Each row of numbers stands for one element and depends on some of the facts below. Use the named rows to name the rest.

How the elements are related:
skelal: luklir dasol; puste vuden; zestol f
platu: mezol kostamor,brigrem; zestol f
brigrem: mezol nitim; zestol b
trofek: mezol sekli,nitim,plodes; puste moplis,sebrun; zestol a
staplim: mezol kligi,brigrem; zestol e
dazik: mezol stestol,kostamor,kligi; zestol d
dasol: luklir staplim; zestol b
kluflu: luklir zufla; zestol f
ditol: luklir tegris; mezol grubur; zestol c
pibam: mezol reple; puste vutrem,skove,dazik; zestol b
tedrodo: luklir paku; zestol b
bruful: puste gestur,stopizur; zestol f
gusan: luklir tazotus; puste sebrun,luto,lostok,paku,brene,vovem; zestol e
pupluze: luklir kligi; zestol d
kufi: luklir geti; mezol grubur,sekli; zestol c
pluflo: luklir plusten; mezol flesko; zestol c
plistes: mezol gripu,grubur; puste saska; zestol a
nosida: puste bepli,brasten; zestol g
dedruten: luklir begur; puste ritra,lasti,sube; zestol f
siklir: puste rigral,potu,luto,klaritras; zestol a
bofilam: zestol b
nunol: mezol grodrukek; zestol c
sivon: luklir sofi; zestol g
klaritras: zestol b
bugrim: luklir klinun; zestol c
luto: zestol e
laminus: mezol sidru; zestol a
mizo: zestol b
gadul: zestol g
togral: zestol d
kligi: luklir gupusa; zestol e
venil: mezol sekli; puste gadul,grodrukek,nitim; zestol c
lasti: luklir taplor; zestol b
flesko: zestol c
gruvem: zestol b
pupo: zestol b
plodes: zestol b
lavel: zestol c
brozomuk: puste tazotus,pakle,golir,kligi; zestol f
sekli: luklir kufi; mezol plodes; zestol a
skodo: luklir lasti; zestol b
lostok: zestol d
skeku: zestol f
migre: zestol d
traflos: mezol dugok; puste potu,skuzutro,tedrodo,nufe,zefer; zestol e
rovul: puste grilom,ploski,staplim,mipin; zestol a
lidaflal: luklir gestur; zestol d
vutrem: zestol f
pledavek: zestol a
gogem: puste drebrograk,leri,sube,gruvem; zestol c
pepus: zestol a
brene: luklir pledavek; mezol plistes,nitim; zestol a
skeve: zestol a
zugrul: luklir nitim; mezol plistes; zestol a
klige: puste vuter,skeku,saska,kluflu,pleplam; zestol a
pleplam: luklir pakle; zestol a
kostamor: zestol a
klamulim: puste dasol,nibi; zestol f
detre: luklir sugrel; mezol reple; puste rigral,sube; zestol c
flugrogro: zestol b
geti: zestol c
flufe: zestol c
plagram: zestol a
golir: zestol c
rofak: zestol a
tazotus: luklir sisezel; zestol a
peklam: mezol stestol,fesku,plodes; zestol f
sube: zestol g
rizim: mezol nitim,plodes; zestol a
begur: puste pupluze,lavel; zestol d
nuril: mezol sekli; zestol b
skove: zestol d
posti: luklir falan; mezol bruful; puste pupluze,trogom,pakle; zestol a
zuti: luklir tedrodo; puste fatrin,nuril; zestol c
tofofo: puste nibi,tegris,ritra,vidra; zestol f
ploklir: puste zugrul,pupo; zestol c
nufe: zestol e
zubri: puste dasol,trogom; zestol d
paku: mezol plodes; zestol e
plogrem: luklir lifli; mezol rizim; puste ritra,tedrodo,mizo,vuden,migre; zestol a
renes: zestol g
sebrun: zestol d
bepli: zestol f
tedrok: mezol dugok,rigral,brene,giskogem; puste luto; zestol e
dofon: puste pupluze,gruvem,brigrem,rofak; zestol a
sidru: luklir posti; mezol plistes,zurek,nitim; zestol a
potu: zestol a
plusta: luklir rekin; puste flesko; zestol a
ploski: luklir reple; zestol e
stasas: luklir drebrograk; puste tazotus,skeku,brasten,mizo,flufe; zestol f
plusten: zestol a
grudrol: luklir brene; mezol skeve; puste kligi; zestol b
nibi: luklir plusta; zestol a
peklapo: puste skeku,leri,gatis,braklo; zestol d
vune: luklir sivon; zestol d
leri: zestol b
vuter: luklir plisoklir; zestol f
rizik: zestol c
tetem: puste gatis,kufi,rizik; zestol c
vovem: zestol d
deflak: luklir korel; zestol d
fubir: luklir vipa; zestol g
rekin: mezol skeve,sekli; zestol g
seku: zestol f
bribrubrol: luklir bepli; zestol a
skulu: puste potu,bofilam; zestol g
klobos: puste dasol,tegris; zestol f
grilom: luklir skulu; zestol f
rigral: mezol grodrukek; zestol b
gripu: zestol d
pakle: luklir fusil; zestol c
fesku: zestol c
votruk: puste luto,vipa; zestol d
korel: luklir nibi; zestol f
stopizur: luklir skeve; mezol zurek; zestol e
lunam: puste pluflo; zestol e
lifli: luklir deflak; puste bribrubrol; zestol a
gestur: luklir ploski; zestol a
lukom: puste nidral; zestol a
tuskel: puste leri,pupo; zestol g
gripluk: puste tazotus,seku,pepus; zestol d
taplor: luklir saska; zestol g
falan: puste vuter,pepus,stolestal; zestol g
plisoklir: luklir grilom; mezol pluflo; puste brigrem; zestol d
grodrukek: luklir dugok; zestol a
driskur: luklir sidru; zestol a
pekik: mezol stopizur,platu; zestol g
vidra: mezol skelal,trofek,kufi; zestol a
gupusa: luklir zugrul; zestol b
gatis: zestol d
zurek: mezol stestol,fesku; zestol d
zolim: luklir lidaflal; zestol d
zefer: zestol f
mulun: puste grodrukek,potu,grubur,bofilam,mizo; zestol d
sugrel: luklir skotisku; mezol venil,lavel; puste geti; zestol b
giskogem: puste togral; zestol g
stestol: mezol sekli; zestol g
fatrin: zestol d
skotisku: zestol b
dramir: mezol lefer; zestol d
riklu: puste sebrun; zestol b
toklel: puste platu,pleplam; zestol a
flotu: puste stestol; zestol c
vipa: mezol pluflo,posti; zestol a
midran: puste nibi,zolim,laminus,bofilam,plusten,peklam,mipin,sidru; zestol g
nidral: luklir grodrukek; zestol c
stolestal: zestol f
drebrograk: luklir detre; mezol stestol,rizim; zestol b
lefer: mezol fesku,grubur,zurek,nitim; zestol b
reple: mezol kostamor,sidru; zestol a
skuzutro: mezol grodrukek,tedrok; zestol g
nitim: mezol grubur; zestol f
vanadrom: mezol sube; puste dugok,reple,sisezel,flugrogro,plagram,zurek,vuden,nidral; zestol c
kleflor: puste togral,mipin; zestol b
plogek: puste platu; zestol c
klinun: luklir renes; puste tazotus,pluflo; zestol a
vazusa: mezol kostamor; puste tazotus,gestur,pupo; zestol a
brasten: mezol trofek; zestol b
trogom: zestol c
sofi: puste tedrodo,plodes; zestol e
fusil: luklir skelal; mezol brigrem; zestol g
zogin: puste brasten; zestol f
braklo: zestol e
ritra: luklir gusan; zestol a
zufla: luklir flotu; puste zolim,flugrogro; zestol g
flutri: puste skeku,vipa; zestol e
moplis: luklir skodo; zestol b
vuden: zestol c
sisezel: zestol c
saska: luklir vune; mezol gripu; zestol a
grubur: zestol d
tegris: zestol d
ristikle: puste reple,deflak; zestol f
dugok: luklir dramir; mezol detre; zestol b
mipin: zestol a

Named rows:
nunol: [-7,3,0,11,-5,-3,4,6,4,0,8,2,13,8,1,5,11,-8,3,-8,5,0,-2,2,6,-1,-18,9,-1,5]
staplim: [-6,17,0,8,11,-5,-6,-2,7,-2,3,0,14,-1,-3,4,6,-10,0,-8,9,3,-9,2,-5,3,-11,-1,1,11]
dramir: [-5,8,-3,-4,10,-4,-6,-3,4,3,2,5,8,2,-5,-3,0,-4,-1,-8,6,4,-7,1,-4,1,-9,-5,3,12]
detre: [-9,-6,1,-2,4,6,6,2,-7,-6,-8,0,5,12,-9,1,-8,-12,5,6,-4,-2,-15,6,10,1,24,-6,11,-7]
nuril: [-5,0,-5,-4,19,3,-7,3,5,-3,9,3,-6,-3,-6,-5,-1,5,4,-6,10,6,-2,-1,-9,4,-9,0,1,8]
trofek: [-5,-13,-1,-7,14,8,2,0,-4,-10,-9,1,-6,3,-10,-7,-16,-1,10,17,-2,8,-19,5,1,3,27,-9,12,-1]
grudrol: [-6,-11,-8,-13,-1,13,-5,6,2,0,-12,5,-6,-16,-2,2,1,3,3,6,-10,1,7,3,-7,5,16,-9,4,0]
tedrodo: [5,-1,2,1,4,-5,-3,0,-2,-3,-1,0,-2,4,3,5,1,1,-1,-3,8,3,5,-1,3,-2,-2,3,-1,3]
lostok: [1,5,2,9,-1,-5,1,0,-2,1,3,1,0,4,-1,-5,-3,0,-1,0,5,5,-3,-1,11,-2,-12,9,-5,7]
klobos: [-12,14,8,-14,-2,-14,-9,-1,-22,-3,-28,2,-16,0,11,26,0,18,-8,-12,-10,-21,21,-7,-15,1,36,2,12,-31]
klige: [5,-8,-3,-4,-13,5,3,3,-5,4,-5,-1,5,-8,2,3,0,-2,-1,16,-13,1,3,5,-4,-2,16,-9,5,-5]
skove: [3,4,1,7,-2,-4,-1,0,1,2,4,0,-1,1,0,-3,2,2,-2,-3,3,0,3,-1,6,-2,-14,4,-5,5]
ploski: [-2,9,-1,6,-7,-3,7,3,8,4,13,-1,-5,7,5,-7,1,7,-6,-2,4,-2,0,-5,-4,-4,-13,11,-1,-4]
sisezel: [7,1,1,-2,-3,-10,-1,-3,3,5,-6,5,8,8,2,0,1,-2,-1,-4,9,4,4,-3,0,-7,-13,2,-2,10]
flugrogro: [4,1,1,0,1,-6,0,1,2,-2,8,-2,1,3,1,4,2,3,-2,-3,9,0,6,-2,1,0,-7,7,-2,0]
skotisku: [9,9,1,8,1,-9,-1,-3,2,0,7,-3,6,1,0,1,4,-5,-9,-1,12,-3,1,-2,-3,-1,-11,1,-2,5]
gusan: [7,-14,7,-5,-6,-1,12,-6,-13,-9,-22,3,0,25,-1,-15,-23,-8,21,36,1,18,-28,9,34,-4,34,7,14,-2]
lukom: [2,-4,2,-5,-4,-2,-1,3,-5,-2,-5,-1,-1,-1,-1,9,-1,3,-2,7,-7,-3,8,3,-4,-2,17,-4,6,-9]
stolestal: [2,10,3,9,-1,-4,-2,-3,2,4,4,0,2,-1,4,-2,3,2,-1,-4,3,3,0,-1,4,0,-12,8,-7,3]
flutri: [4,-4,-3,-5,-16,8,10,-3,-6,4,-13,-4,6,-1,3,-8,-7,-8,7,27,-13,4,-15,8,12,1,22,-6,5,-3]
lasti: [2,-4,5,11,4,2,-2,5,-2,4,10,4,-3,1,4,0,3,-2,-11,-7,12,0,4,-2,4,-3,-7,7,-5,-4]

Rows to name:
No name comes twice in this set of rows, the named rows included.
[-3,17,-9,2,12,-7,-2,-2,12,0,5,-3,-3,-6,-2,1,1,2,-1,2,7,0,-4,-3,-15,4,-13,-5,5,17] | rekin
[3,1,-3,2,-11,2,3,4,11,10,20,3,3,-3,5,-5,6,7,-8,2,0,-1,7,0,-12,-3,-18,2,-1,-2] | gestur
[2,-18,7,-13,2,-2,-8,-2,-4,-6,-6,6,-5,5,4,8,-1,14,8,-12,6,7,16,-5,1,-6,-2,11,-1,-2] | ritra
[10,1,3,7,19,-3,-4,-7,3,-3,7,-8,-10,-7,-12,-5,-7,-4,-7,-8,9,0,-3,-2,-8,3,-10,-12,-8,6] | skeve
[-1,-8,2,0,7,1,3,-1,6,-7,14,3,10,10,-8,3,6,-11,2,-15,11,4,-4,-2,0,-1,-15,7,-2,2] | dugok
[3,-10,2,6,-8,4,22,-1,-17,-10,-18,-9,-4,24,-9,-25,-27,-12,20,49,-4,14,-41,14,41,0,35,3,13,-1] | votruk
[2,-9,5,1,13,4,5,-7,6,-12,16,-3,-2,6,-12,-5,-2,-5,-2,-15,7,2,-6,-3,0,2,-10,-3,-6,1] | kostamor
[-2,10,-1,0,17,-2,-4,-5,6,1,-6,4,5,0,-6,-5,-5,-4,0,-2,9,7,-12,1,-4,2,-4,-4,0,13] | paku
[-1,-5,-10,-8,7,11,-6,2,11,5,4,5,5,-13,-2,-1,3,-3,0,-1,-2,7,0,0,-14,5,-7,-7,-2,11] | brasten
[-2,15,2,-1,-7,-15,-2,-2,-4,2,-1,0,-4,5,5,9,0,8,-8,-9,2,-9,10,-5,-9,-4,-6,2,2,-1] | tegris
[5,2,3,-2,0,-8,6,-3,-12,-8,-22,-7,-1,12,-3,6,-10,-11,5,22,4,-2,-10,4,14,0,34,-3,13,-8] | skulu

Now the same elements, written a new way:
Named rows:
nosida: [7,4,-2,-5,2,1,7,-2,-6,-4,4,-2,2,-7,4,2,-6,-2,4,-7,0,1,-3,-3,-2,7,3,-6,5,-4,8,0,-2,2,-6]
klobos: [6,2,2,-4,1,1,9,-3,-8,-2,5,-3,3,-5,3,-2,-7,3,2,-6,-1,-1,-2,-1,-2,8,2,-6,7,-7,9,-3,-1,2,-2]
bruful: [7,3,0,-4,0,-1,8,-3,-8,-3,4,-2,3,-7,4,0,-9,2,2,-6,1,-2,-3,-1,1,9,3,-5,6,-7,8,-4,-2,-1,-4]
tuskel: [8,4,0,-3,1,2,6,-2,-7,-5,3,-1,3,-7,4,-2,-9,0,-2,-7,-1,2,-1,-4,-3,10,3,-5,5,-6,10,5,-2,3,-6]
votruk: [6,2,1,-3,1,-2,6,0,-10,-3,4,-3,2,-5,1,0,-4,-4,2,-9,-3,-4,-3,-1,3,12,0,-6,8,-1,2,-7,-4,-1,-2]
lukom: [5,3,0,-4,2,-1,7,-2,-8,-3,4,-2,2,-6,3,1,-6,-1,4,-8,-1,0,-4,1,-2,9,3,-6,6,-1,4,-5,-2,-1,-4]
posti: [6,2,3,-5,3,-3,5,-2,-9,-2,4,-3,3,-8,2,2,-5,1,2,-5,-4,-1,-4,-3,4,11,2,-6,7,-2,9,-7,0,-2,-1]
riklu: [6,3,4,-4,1,0,7,-1,-8,-3,4,-3,3,-5,3,-2,-6,-2,1,-8,-1,0,-2,-1,0,9,2,-7,7,-5,8,-5,-1,-1,-3]
klinun: [8,1,3,-4,2,1,9,-2,-9,-4,4,-3,4,-6,3,-5,-7,-2,-2,-7,-2,2,-2,-3,-1,8,1,-8,6,-5,10,5,0,1,-1]
skelal: [7,2,1,-4,4,-1,9,-4,-5,-3,5,-2,1,-6,2,2,-3,-1,7,-5,1,0,-4,-1,-6,5,3,-7,4,-1,6,-4,2,0,-3]
tazotus: [1,5,6,-6,-3,-1,3,-5,-10,-4,4,2,3,-2,3,-6,-5,2,1,-10,-5,-3,-2,-3,1,16,8,-4,6,-2,0,4,-5,-4,-2]
plodes: [1,1,8,-7,0,-1,4,-5,-7,-5,9,0,3,-2,2,-8,-1,9,2,-10,-11,-5,-5,-11,-4,11,7,-8,6,-2,11,6,-1,3,-1]
migre: [2,4,10,-6,-2,-1,4,-2,-8,-4,4,1,2,-1,1,-6,0,-2,1,-9,-5,-2,-1,-9,-6,19,3,-7,3,0,4,9,-2,3,-1]
nitim: [7,11,8,-18,3,-1,-1,-4,-7,-2,0,1,0,3,-3,-9,0,11,-9,-7,-2,3,-9,-9,5,-6,6,-6,7,16,11,1,1,15,9]
driskur: [4,5,4,-4,0,0,7,-3,-10,-4,6,0,2,-5,2,-5,-5,1,3,-7,-2,-2,-1,-2,-1,12,6,-7,5,-2,7,1,-3,-1,-4]
rizik: [1,5,5,-7,-2,-1,3,-4,-9,-2,5,2,0,-1,1,-3,-1,1,6,-8,-4,-3,-3,-4,-2,14,8,-4,3,2,1,-1,-3,-2,-2]
nuril: [-4,2,4,-2,2,-4,0,-7,-4,-3,12,-1,3,-4,3,-3,2,11,-2,-9,-13,-7,-8,-15,-4,6,9,-7,3,0,18,8,1,-3,-3]
nibi: [3,5,9,-6,-2,-2,4,-5,-11,-3,6,1,3,-1,2,-6,-1,0,2,-7,-6,-2,-2,-3,-3,15,7,-6,4,-2,1,9,-1,0,0]
grilom: [2,4,10,-8,-2,1,7,-5,-7,-4,5,3,3,-2,3,-7,-4,2,0,-7,-4,0,0,-7,-5,15,7,-6,3,-2,5,11,-2,4,-1]
reple: [1,6,13,-9,-2,-7,0,-7,-8,1,0,4,6,-8,3,4,0,-3,-2,-1,-6,2,0,-10,9,31,6,-2,0,-6,5,7,1,-5,2]
nunol: [3,4,5,-5,-1,-3,4,-5,-8,-1,3,1,3,-5,2,-1,-4,2,0,-4,-3,-2,-2,-6,5,14,5,-5,4,-6,8,-4,-1,0,-1]

Rows to name:
No name comes twice in this set of rows, the named rows included.
[0,-2,-1,-3,6,-4,2,-5,-5,-5,16,-4,4,-9,3,-6,0,24,9,-10,-17,-11,-9,-15,0,2,8,-10,8,-5,23,0,2,1,-6] | sekli
[5,8,0,-10,4,-2,0,-3,-6,-4,5,-1,2,-7,1,-3,-3,12,-3,-6,-7,0,-7,-10,5,1,7,-6,6,5,17,5,1,5,-3] | rizim
[7,3,8,-5,2,-1,7,-5,-7,-4,5,-1,2,-4,2,-5,-2,1,3,-5,-2,-2,-3,-5,-8,7,3,-8,2,-3,6,9,1,6,-2] | korel
[7,8,16,-13,1,-2,1,-4,-8,-2,2,2,3,-3,-1,-10,0,5,-9,-4,-4,4,-4,-14,5,7,4,-9,4,6,15,5,2,12,3] | brigrem
[1,6,9,-6,0,-3,4,-4,-13,-1,1,3,3,-5,-3,-9,-1,6,-1,-5,-5,-3,0,-8,11,18,6,-8,4,1,6,5,1,1,3] | stopizur
[-14,4,4,16,2,-7,-7,-11,3,1,21,-4,5,-1,2,4,3,7,-30,-4,-10,-12,-9,-15,-3,-14,9,-10,1,3,31,18,1,-12,-1] | stestol
[4,1,-4,-7,5,-3,2,-5,-7,-4,7,-5,4,-7,3,-4,-4,22,2,-9,-13,-7,-10,-8,9,0,6,-7,11,1,21,-8,0,1,-2] | trofek
[2,-2,-7,-4,5,-6,3,-5,-4,-4,10,-4,3,-9,4,4,-2,17,10,-8,-12,-9,-10,-9,1,3,6,-5,7,-6,18,-8,2,-2,-7] | venil
[7,13,13,-12,-2,-3,-1,-4,-12,-2,0,3,3,-3,1,-9,-5,5,-11,-2,-4,4,-3,-11,13,14,8,-5,4,6,13,8,0,7,3] | sidru
[1,5,1,-10,2,-3,1,-6,-7,-3,8,0,2,-2,1,-6,-1,18,2,-9,-11,-7,-9,-11,2,2,10,-5,6,4,15,3,-1,6,-1] | kufi
[-3,6,9,-3,0,-5,0,-5,-5,-2,7,2,1,-4,0,3,5,-6,-1,-4,-7,-4,-4,-12,0,16,6,-7,-1,5,8,5,0,-1,-3] | dazik
[11,10,1,-12,3,-1,1,-1,-9,-2,0,-2,1,-4,0,-4,-7,6,-7,-6,1,3,-7,-2,12,-3,3,-6,9,11,11,-8,-1,6,0] | plistes

Now the same elements, written a new way:
Named rows:
grudrol: [-2,11,-13,4,12,-23,6,-9,4,4,-2,0,6,13,9,2,2,-10,7,-13,1,-5,17,2,9,2,-14,10,6,-3,-12,9]
tuskel: [-1,4,-8,9,5,-17,-8,-6,-6,1,-10,6,12,7,7,9,13,-6,2,-9,2,-5,4,-2,-3,12,-9,18,12,5,-11,3]
midran: [-7,4,-6,-5,8,-11,1,-1,-13,3,-10,7,4,8,9,-1,12,-1,0,-11,-2,-8,1,-12,-4,13,-10,3,11,1,-17,7]
plogek: [-4,1,-5,-3,5,-8,0,-2,-10,2,-10,6,11,6,15,4,12,-4,3,-10,1,-5,4,-8,-1,11,-11,11,11,8,-13,5]
dofon: [0,6,-11,-2,2,-11,-8,-3,-9,2,-13,5,9,5,5,-5,9,0,4,-5,2,-8,-4,-4,-7,12,-11,5,9,0,-16,9]
flutri: [3,1,-11,-3,-7,-8,-6,-3,-6,8,-12,5,20,9,7,4,8,-9,4,-6,7,-7,2,4,-5,9,-10,11,9,2,-8,8]
nunol: [-1,1,6,6,13,6,12,2,11,-1,15,-3,-5,3,0,6,-3,-1,4,3,-5,0,9,15,16,-8,-14,5,-6,-2,7,3]
gripu: [-7,-1,8,6,7,10,2,1,8,-4,7,2,4,-1,1,11,7,0,-7,8,-1,1,-3,-1,3,4,-6,-4,0,4,6,-3]
plagram: [-2,3,5,4,4,8,-5,2,9,-3,4,2,6,-1,-12,4,3,5,-5,13,2,-3,-6,4,-2,3,-5,-6,-3,-4,3,2]
kluflu: [-7,7,5,3,7,7,3,-2,12,-1,8,1,13,1,-8,13,3,3,-10,8,3,-2,3,-2,4,2,-4,-7,3,-4,2,0]
pluflo: [-1,7,1,16,15,-1,8,-5,22,-3,15,-5,5,-3,-1,12,-3,-4,5,6,-4,0,13,16,20,-11,-14,16,-3,-3,8,0]
brigrem: [-6,7,-10,18,13,0,13,-2,18,-8,19,-2,-18,9,12,5,-2,-19,-1,1,-8,4,3,14,5,-4,-8,-25,-8,-2,12,0]
zurek: [-3,4,4,12,13,5,11,-1,18,-4,14,-7,-10,7,7,4,-6,-9,4,4,-3,1,8,15,13,-5,-14,-4,-10,-4,7,2]
korel: [-4,0,7,6,0,4,2,-1,8,-1,13,1,6,-2,-6,12,-1,8,-8,7,4,-2,3,-4,0,5,-3,-7,1,0,0,-3]
skeve: [2,0,9,6,2,7,-8,4,5,-3,3,0,2,3,-13,5,0,7,-2,10,3,-1,-4,9,-4,5,-4,-4,-4,0,4,3]
trogom: [-8,1,10,1,14,10,4,4,4,-7,4,2,2,-2,0,7,5,10,-7,6,-2,0,-2,-6,4,3,-7,-7,1,5,-1,0]
seku: [-2,3,5,9,5,5,-2,1,8,-4,8,1,10,2,-8,16,3,4,-8,8,2,1,3,3,3,3,-2,-3,2,1,7,-1]
leri: [-3,3,6,10,7,0,-1,0,8,-3,8,3,8,3,-9,15,5,3,-9,5,1,0,4,0,2,3,-2,-3,2,2,6,-1]
lostok: [-7,-2,12,3,5,11,3,2,8,0,6,3,6,1,-3,11,6,0,-7,8,1,-1,0,0,2,3,-7,-1,0,1,6,0]
bepli: [0,-1,7,8,3,6,-3,6,2,-4,8,1,4,4,-8,15,2,6,-6,6,2,1,2,7,-1,6,-2,-5,1,4,7,1]
drebrograk: [-1,6,6,8,13,-4,9,0,17,-2,15,-7,-7,12,-5,7,-8,-2,-1,2,0,0,15,11,11,-4,-9,-7,-9,-4,5,3]

Rows to name:
No name comes twice in this set of rows, the named rows included.
[5,6,-13,7,-2,-21,7,-16,12,4,-8,-3,5,12,20,-14,0,-2,9,-11,-11,-21,2,-3,10,3,-18,-6,-2,-11,-19,10] | plogrem
[11,1,-4,12,6,6,11,5,3,2,20,0,-18,-2,-16,-3,-8,6,15,1,-14,-4,5,31,14,-15,-16,7,-5,-14,11,9] | reple
[-5,-3,-5,-11,-16,-3,1,-3,-8,18,-11,10,12,15,3,-3,11,-17,2,-7,8,-10,0,-1,-11,11,-12,5,6,-5,-8,10] | siklir
[-5,7,-11,-9,10,-9,1,1,-16,0,-11,4,5,7,11,-1,9,6,-1,-12,-1,-6,1,-13,-3,13,-9,-4,14,1,-19,9] | tofofo
[-1,-2,-4,0,5,-8,-5,2,-15,0,-11,6,3,7,14,3,10,0,5,-11,0,-5,1,-4,-3,15,-11,10,10,8,-13,6] | begur
[-11,5,8,4,9,5,2,-3,13,-1,7,4,8,-1,-9,9,7,1,-10,11,1,-3,0,-5,3,2,-5,-2,1,-4,2,-1] | fubir
[-6,0,-4,-6,0,-6,2,-2,-10,8,-10,7,10,10,14,3,12,-8,2,-10,2,-7,3,-8,-3,12,-12,10,11,4,-13,7] | mulun
[2,7,-4,10,12,4,16,1,8,1,20,-1,-11,3,-6,5,-6,1,6,-1,-10,-2,12,20,18,-12,-12,0,-2,-12,8,5] | platu
[0,-1,5,14,7,7,7,4,11,-4,14,-4,-13,6,6,6,-4,-6,4,3,-4,3,4,16,7,0,-11,-3,-7,2,9,0] | dramir
[-4,4,-9,-3,7,-15,-1,-2,-13,3,-9,7,7,10,7,4,10,-1,-1,-13,0,-6,4,-10,-4,12,-8,2,12,4,-14,6] | kleflor
[0,-3,-3,0,3,-8,-3,1,-15,2,-9,6,7,8,15,5,11,-1,4,-12,1,-4,3,-3,-4,13,-10,11,9,12,-11,5] | flotu
[-3,-3,12,9,5,6,-2,5,2,-3,7,3,-2,3,-8,10,5,4,-5,6,0,0,-1,3,-1,6,-5,-3,-1,2,6,-1] | renes

